Below is a small trained network, with its code and all its weights. Each question gives an input and a class and asks what happens when units are switched off, that is, made to give their printed mean instead of their output.

import numpy as np


def w(rows, s, z=0):
    codes = np.array(rows[::2]) - 128.0
    scale = np.full(codes.shape[1], s)
    scale[-1] = z or s
    return codes * scale


def f(y):
    return np.maximum(y, 0)


def log_softmax(a):
    a = a - a.max(-1, keepdims=True)
    return a - np.log(np.exp(a).sum(-1, keepdims=True))


def net(x, mask):
    res = np.array(x, float).reshape(1, 8) / 4 @ E
    y = f(res @ A[0][:, :-1].T + A[0][:, -1])
    res = res + np.where(mask, y, B[0][:, -1]) @ B[0][:, :-1]
    return log_softmax(res[-1] @ U[:, :-1].T + U[:, -1])


A, B = {}, {}
E = w([
[191,154,68,118,127,160,52,111,35,86,207,97],'x0',
[123,169,115,168,131,35,138,88,185,48,114,110],'x1',
[200,126,123,193,72,220,74,132,127,121,146,100],'x2',
[148,94,27,40,135,86,29,175,157,101,130,147],'x3',
[142,81,188,161,177,119,114,144,240,44,124,194],'x4',
[218,108,94,148,153,254,145,149,88,211,137,107],'x5',
[86,47,95,144,84,93,21,58,145,156,206,239],'x6',
[185,143,187,186,84,126,7,124,68,152,64,175],'x7',
],0.0079)
A[0] = w([
[110,171,89,63,98,171,148,174,72,171,85,77,148],'N1',
[89,164,157,213,41,125,77,34,99,165,106,167,253],'N2',
[98,118,111,81,101,124,167,162,156,94,125,157,55],'N3',
[190,196,46,136,128,129,101,132,74,57,139,60,127],'N4',
[126,109,167,143,136,114,98,105,196,61,68,175,208],'N5',
[128,151,155,119,196,149,174,122,123,159,90,155,146],'N6',
[79,111,180,127,122,109,140,180,188,130,1,144,144],'N7',
[99,156,101,59,113,130,134,149,96,153,115,134,171],'N8',
[178,141,149,153,118,133,35,170,125,134,67,148,185],'N9',
[88,88,52,59,119,78,56,86,142,133,191,190,184],'N10',
],0.0088,0.0045)
B[0] = w([
[165,129,138,93,142,48,220,100,82,94,62,54,210],'N1',
[185,177,150,151,126,172,150,140,104,64,74,137,244],'N2',
[99,149,112,92,119,103,102,172,151,158,171,96,165],'N3',
[181,187,156,223,85,171,171,153,119,110,70,100,206],'N4',
[131,136,167,98,104,55,154,143,96,152,144,91,228],'N5',
[189,94,119,83,104,103,184,136,100,118,120,101,177],'N6',
[134,162,166,112,72,140,120,176,124,163,60,117,218],'N7',
[94,124,107,106,99,103,165,127,106,107,141,108,176],'N8',
[195,63,120,101,84,131,123,174,43,180,87,144,211],'N9',
[116,42,61,10,203,60,148,57,115,90,177,133,253],'N10',
],0.011,0.013)
U = w([
[101,137,154,150,164,156,146,133,195,138,172,113,94],'0',
[99,146,113,141,149,125,96,135,147,146,115,126,23],'1',
[53,100,95,92,163,102,123,111,194,140,167,121,1],'2',
[124,197,162,179,111,155,139,141,182,76,85,127,126],'3',
[140,112,117,103,173,88,160,83,100,91,108,119,202],'4',
[169,99,92,168,117,251,97,143,115,167,132,165,189],'5',
[152,146,151,123,67,129,143,192,93,175,87,112,169],'6',
[137,86,120,91,123,123,74,112,128,147,137,186,90],'7',
],0.012,0.0028)

Each question gives the input, the list of numbers given to net, and the class t.
The units are the neurons (one row each of A and B). Each row of codes is followed by its name. A weight is (code - 128) times the scale printed after its matrix; where a second scale follows, it is the last column's (A, B and U).
mask holds one flag per neuron, in row order. A switched-off neuron (its flag False) gives its mean, the last column of its row in B, instead of its output. The means were averaged over made-up inputs and are rounded, as every weight is.
A unit's drop is (log p(t) with every unit on - log p(t) with that unit switched off) / (log p(t) with every unit on - log p(t) with every unit switched off).
The circuit of an input: a set's keep is (log p(t) with only the set's units on - log p(t) with every unit switched off) / (log p(t) with every unit on - log p(t) with every unit switched off). Starting from all 10 units, units are removed one at a time, each time the one whose removal leaves the highest keep (on an exact tie, the one counted first), for as long as the keep stays at least 0.8.
units of the circuit, in order: the units of the circuit, biggest drop first
most important unit: the unit with the biggest drop
top k neurons: the k neurons with the biggest drops, biggest first
drop when u is switched off: that unit's drop, to one decimal
input [-3,-1,7,8,-4,-1,7,3], class 7: top neuron : (N1)
input [-4,-2,1,-3,5,8,3,-1], class 5: units of the circuit, in order : (N1; N5)
input [6,-6,-7,7,6,2,-2,-8], class 2: units of the circuit, in order : (N2; N3; N9)
input [1,-2,7,7,4,-5,-8,-6], class 3: top 4 neurons : (N9; N10; N4; N6)
input [-6,6,3,0,3,-4,-2,-1], class 6: top 2 neurons : (N5; N7)
input [-7,8,1,7,1,6,5,5], class 7: units of the circuit, in order : (N10; N1; N9)
input [6,6,-7,-3,-1,-4,-4,0], class 3: units of the circuit, in order : (N10; N9)
input [0,0,-7,4,-2,-3,-7,-1], class 6: top 2 neurons : (N10; N7)
input [1,2,-2,3,6,-1,-1,2], class 7: units of the circuit, in order : (N1; N2)
input [-5,-2,6,4,0,2,4,0], class 7: units of the circuit, in order : (N1; N4)
input [5,4,-2,2,3,6,-8,-3], class 3: units of the circuit, in order : (N4; N9)
input [5,6,-5,-1,6,-5,-2,4], class 6: units of the circuit, in order : (N10; N5)
input [4,8,-3,-1,-4,-8,-8,0], class 3: units of the circuit, in order : (N9; N4)
input [-6,4,-7,6,-8,-6,1,-1], class 2: top 2 neurons : (N2; N3)
input [-2,-7,-5,1,0,7,4,5], class 4: most important unit : N7
input [7,-2,6,2,-5,-7,-4,-2], class 3: top 3 neurons : (N4; N9; N5)
input [-1,3,-1,-7,6,-3,5,7], class 6: top 2 neurons : (N5; N9)
input [0,7,-2,-7,1,-1,3,2], class 3: top 3 neurons : (N10; N9; N2)
input [-1,4,2,-6,-5,3,5,-4], class 3: top 3 neurons : (N10; N9; N2)
input [-6,8,-4,-2,-2,1,8,-5], class 2: most important unit : N1
input [2,-4,-7,-6,2,-7,1,-6], class 2: top 2 neurons : (N2; N1)
input [-5,6,1,-8,-1,8,7,3], class 3: top 3 neurons : (N2; N10; N9)
input [-1,-8,-6,7,7,0,-4,-4], class 2: drop when N3 is switched off : 0.2
input [2,5,-6,-7,-3,0,-2,5], class 3: drop when N2 is switched off : 0.1
input [-6,8,-8,-4,0,0,-5,-8], class 6: drop when N7 is switched off : 0.2
input [-1,-3,6,8,-7,-7,0,2], class 4: drop when N10 is switched off : 0.5
input [1,-1,0,4,2,8,4,3], class 5: units of the circuit, in order : (N1)
